arr =
[[137 134 154 123 150]
 [103 103 132 144 146]
 [146 139 115 153 117]]
Counting starts at 0.
Read off the entry at row 2, column 0.
146
Read off the entry in the bottom-right corner.
117
The entry directly below the centre entry is 115
Read off the entry in the top-left corner.
137
Read off the entry at row 2, column 1.
139
The entry in row 0 and column 2 -> 154

Questions about the array below. Counting starts at 0.
1) The entry just right of the smallest entry?
2) The entry in row 0 and column 1?
3) The bottom-left entry?
4) The entry in row 2 and column 0?
5) The entry in row 0 and column 0?
6) The entry at row 0, column 2?
7) The bottom entry of the column that holds the smallest entry?
8) The entry at row 1, column 0?
137	137	137	126	126	127	126	126	117	131	137	137	116	127	117
110	120	107	115	115	114	113	115	152	139	107	130	156	114	153
142	141	143	128	128	129	129	128	111	129	143	138	109	129	112
137	137	138	126	126	127	127	126	117	131	138	137	116	127	117
116	123	114	118	118	117	117	118	144	138	114	132	146	117	144
130	132	129	123	123	123	123	123	127	133	129	135	127	123	126
145	142	147	129	129	131	131	129	106	128	147	139	103	131	105
127	130	126	122	122	122	122	122	130	134	126	134	131	122	130
148	144	150	130	131	132	132	130	103	128	150	140	100	132	102
143	141	144	128	128	129	129	128	110	129	144	138	108	129	110
110	120	107	115	115	114	113	115	152	139	107	130	156	114	153
129	132	129	123	123	123	123	123	127	133	129	135	127	123	127
1) 132
2) 137
3) 129
4) 142
5) 137
6) 137
7) 127
8) 110

Read these off the matrix that follows.
1) Read off the 2nd largest entry.
2) Read off the largest entry in the last column.
3) Read off the fourth entry from the end, reading row by row.
4) Read off the entry directly below 106.
5) Read off the top-left entry.
6) Read off the entry directly above 114.
7) Read off the last entry, reading row by row.
[[122 122 120 122 148 129]
 [137 135 134 138 106 123]
 [135 140 137 134 114 125]]
1) 140
2) 129
3) 137
4) 114
5) 122
6) 106
7) 125

[[124 121 132 113 115 129 130 128 134 132 135 139 124 138]
 [131 138 119 135 130 136 136 125 138 129 114 140 129 130]
 [135 134 128 136 128 126 135 131 143 131 115 122 120 133]
 [142 118 129 127 133 134 134 135 132 126 133 129 135 140]
 [123 134 129 142 136 122 125 128 121 115 121 123 125 119]
 [132 137 121 135 129 133 136 126 141 131 113 136 125 131]
 [123 123 121 116 129 145 128 123 121 134 123 122 130 132]
 [135 134 128 136 128 126 135 131 143 131 115 118 120 133]
 [117 137 130 142 132 126 126 123 120 124 120 119 123 119]
 [116 135 120 119 119 130 123 116 120 129 134 126 129 128]
 [128 121 126 119 127 145 133 126 128 139 124 153 128 138]
 [127 131 131 127 127 115 119 124 116 124 144 129 130 128]
 [122 134 129 142 135 122 125 127 121 116 121 132 125 119]
 [116 131 124 115 115 133 127 118 126 134 131 128 125 133]
 [123 123 119 115 130 143 126 123 118 130 124 132 131 130]]
The 1st entry in reading order -> 124
Which number is the second entry on the main diagonal? 138
Which number is the second entry on the diagonal from the top-right corner? 129
The third entry on the diagonal from the top-right corner is 122
The top entry of the column that holds the largest entry is 139
The bottom-right entry: 130
Which number is the entry in the top-right corner? 138
Which number is the third entry on the main diagonal? 128
The entry directly above the largest entry -> 126
Which number is the entry just right of the largest entry? 128
Which number is the 4th entry from the end, reading row by row? 124
The entry directly below the largest entry is 129
The last entry in the row that holds the largest entry: 138

data =
155,143,125,151,125,102
128,128,128,128,128,128
154,143,125,150,125,102
155,143,125,151,125,101
154,143,125,151,125,102
154,143,125,150,126,102
153,142,125,150,126,103
102,114,130,106,130,155
102,113,130,106,130,155
104,114,130,107,129,154
154,143,125,151,125,102
153,142,125,150,126,103
128,128,128,128,128,128
102,113,130,105,130,155
153,142,125,149,125,103
Rows and columns are numbered from 0.
What is the entry in row 2 and column 2?
Answer: 125
The entry at row 0, column 0 is 155
The top entry of the column that holds the smallest entry -> 102
What is the entry in the bottom-right corner?
Answer: 103
What is the entry at row 2, column 0?
Answer: 154
The entry just right of 129: 154
The entry at row 0, column 1 is 143
The entry at row 1, column 0 is 128
What is the entry in row 1 and column 1?
Answer: 128
The bottom-left entry is 153
What is the entry just left of the smallest entry?
Answer: 125

Questions about the array below.
1) Which number is the 4th-last entry, reading row by row?
2) Which number is the bottom-right entry?
3) Which number is the top entry of the column that holds the smallest entry?
4) Which number is the third-last entry, reading row by row?
5) Which number is the smallest entry in the first column?
6) Which number is the last entry of the smallest entry's row?
7) Which number is the entry in the top-left corner?
8) Which number is the entry just right of the centre entry?
[[150 117 122 145 123 150 138 140 123 134 120]
 [108 144 131 115 132 103 117 119 136 129 134]
 [132 112 137 119 134 154 132 126 116 108 126]
 [115 134 135 111 133 117 120 124 131 119 134]
 [143 131 120 141 121 126 129 140 135 140 121]
 [124 143 123 133 126 113 122 126 137 140 123]
 [134 138 117 144 119 110 125 128 139 144 118]
 [151 114 124 140 124 153 137 141 122 131 121]
 [113 145 126 122 133 112 119 120 135 142 127]
 [113 142 125 129 128 106 123 119 134 137 131]
 [148 110 127 138 121 146 136 137 122 120 123]
 [142 130 115 150 116 118 132 138 135 147 125]
 [112 126 139 110 138 133 126 116 121 111 134]]
1) 116
2) 134
3) 150
4) 121
5) 108
6) 134
7) 150
8) 125

a =
[[141 124 119 117 122 120 125 138 121 124 130 122 131 131 148 150]
 [141 124 119 117 122 120 126 144 134 138 137 123 131 129 139 136]
 [141 124 119 117 123 125 137 152 128 126 131 122 131 128 139 136]
 [141 124 119 120 132 134 134 141 121 125 130 122 131 129 139 136]
 [141 124 119 117 121 120 125 138 121 126 136 135 145 135 141 136]
 [147 137 133 123 123 120 125 138 121 124 130 122 131 129 139 136]
 [155 137 125 118 122 120 125 138 120 124 130 122 131 129 139 136]
 [141 124 119 117 122 119 125 140 129 139 142 126 132 128 139 136]
 [142 128 131 131 130 122 125 138 121 125 130 122 131 128 139 136]
 [154 138 126 119 122 120 125 138 121 125 131 122 131 129 139 136]]
The last entry, reading row by row is 136
Give the smallest entry in the first row.
A: 117
Give the 1st entry, reading row by row.
A: 141
The bottom entry of the column that holds the largest entry -> 154
Give the top-right entry.
A: 150
Give the third largest entry.
A: 152
Give the fifth entry, reading row by row.
A: 122
The entry just right of the largest entry is 137
Give the smallest entry in the last row.
A: 119
Give the 3rd entry on the main diagonal.
A: 119
The last entry of the largest entry's row: 136
Give the first entry in the row that holds the largest entry.
A: 155
Give the 2nd entry in reading order.
A: 124
The entry directly below the largest entry is 141
The second entry on the diagonal from the top-right corner is 139
Give the 2nd entry on the main diagonal.
A: 124

Questions about the row below.
1) Which number is the second entry from the right?
2) Which number is the 1st entry from the right?
3) Which number is the third entry from the left?
4) Which number is the 3rd entry from the right?
[116 130 145 116 154 128 157 145 119 124 113]
1) 124
2) 113
3) 145
4) 119

Read these off the table that follows. Counting starts at 0.
1) Which number is the entry at row 1, column 2?
2) Which number is the entry in the bottom-right corner?
3) Which number is the entry just right of the largest entry?
4) Which number is the entry in row 0 and column 0?
5) Which number is the entry at row 0, column 1?
6) Which number is the top entry of the column that holds the largest entry?
7) Which number is the entry in row 2 and column 2?
8) Which number is the entry in the bottom-left corner?
[[112 129 118 129 132 133 116 128 128 137]
 [122 126 146 126 113 104 138 141 143 127]
 [118 139 145 139 120 111 133 112 140 113]
 [105 132 115 116 139 119 132 120 134 136]
 [122 134 117 117 143 124 140 109 128 126]]
1) 146
2) 126
3) 126
4) 112
5) 129
6) 118
7) 145
8) 122

x =
[[109 124 145 123 119 130 131 124 123 114]
 [ 99 126 129 132 108 148 133 129 116 107]
 [110 117 137 140 104 135 140 121 117 131]
 [128 127 133 139 119 137 131 133 106 128]]
The bottom-left entry?
Answer: 128
The 1st entry, reading row by row: 109
The last entry, reading row by row is 128
The second entry on the main diagonal -> 126
The bottom entry of the column that holds the largest entry?
Answer: 137
The entry just left of 107?
Answer: 116
The entry just left of 148?
Answer: 108
The last entry of the smallest entry's row?
Answer: 107
The entry directly below the largest entry: 135
The entry directly above 126: 124
The entry just right of 139?
Answer: 119
The entry directly above 110: 99

Read these off the row that follows.
1) The entry just right of the largest entry?
2) The entry just right of 118?
[116 118 105 107 126 112 122 145 126 117]
1) 126
2) 105
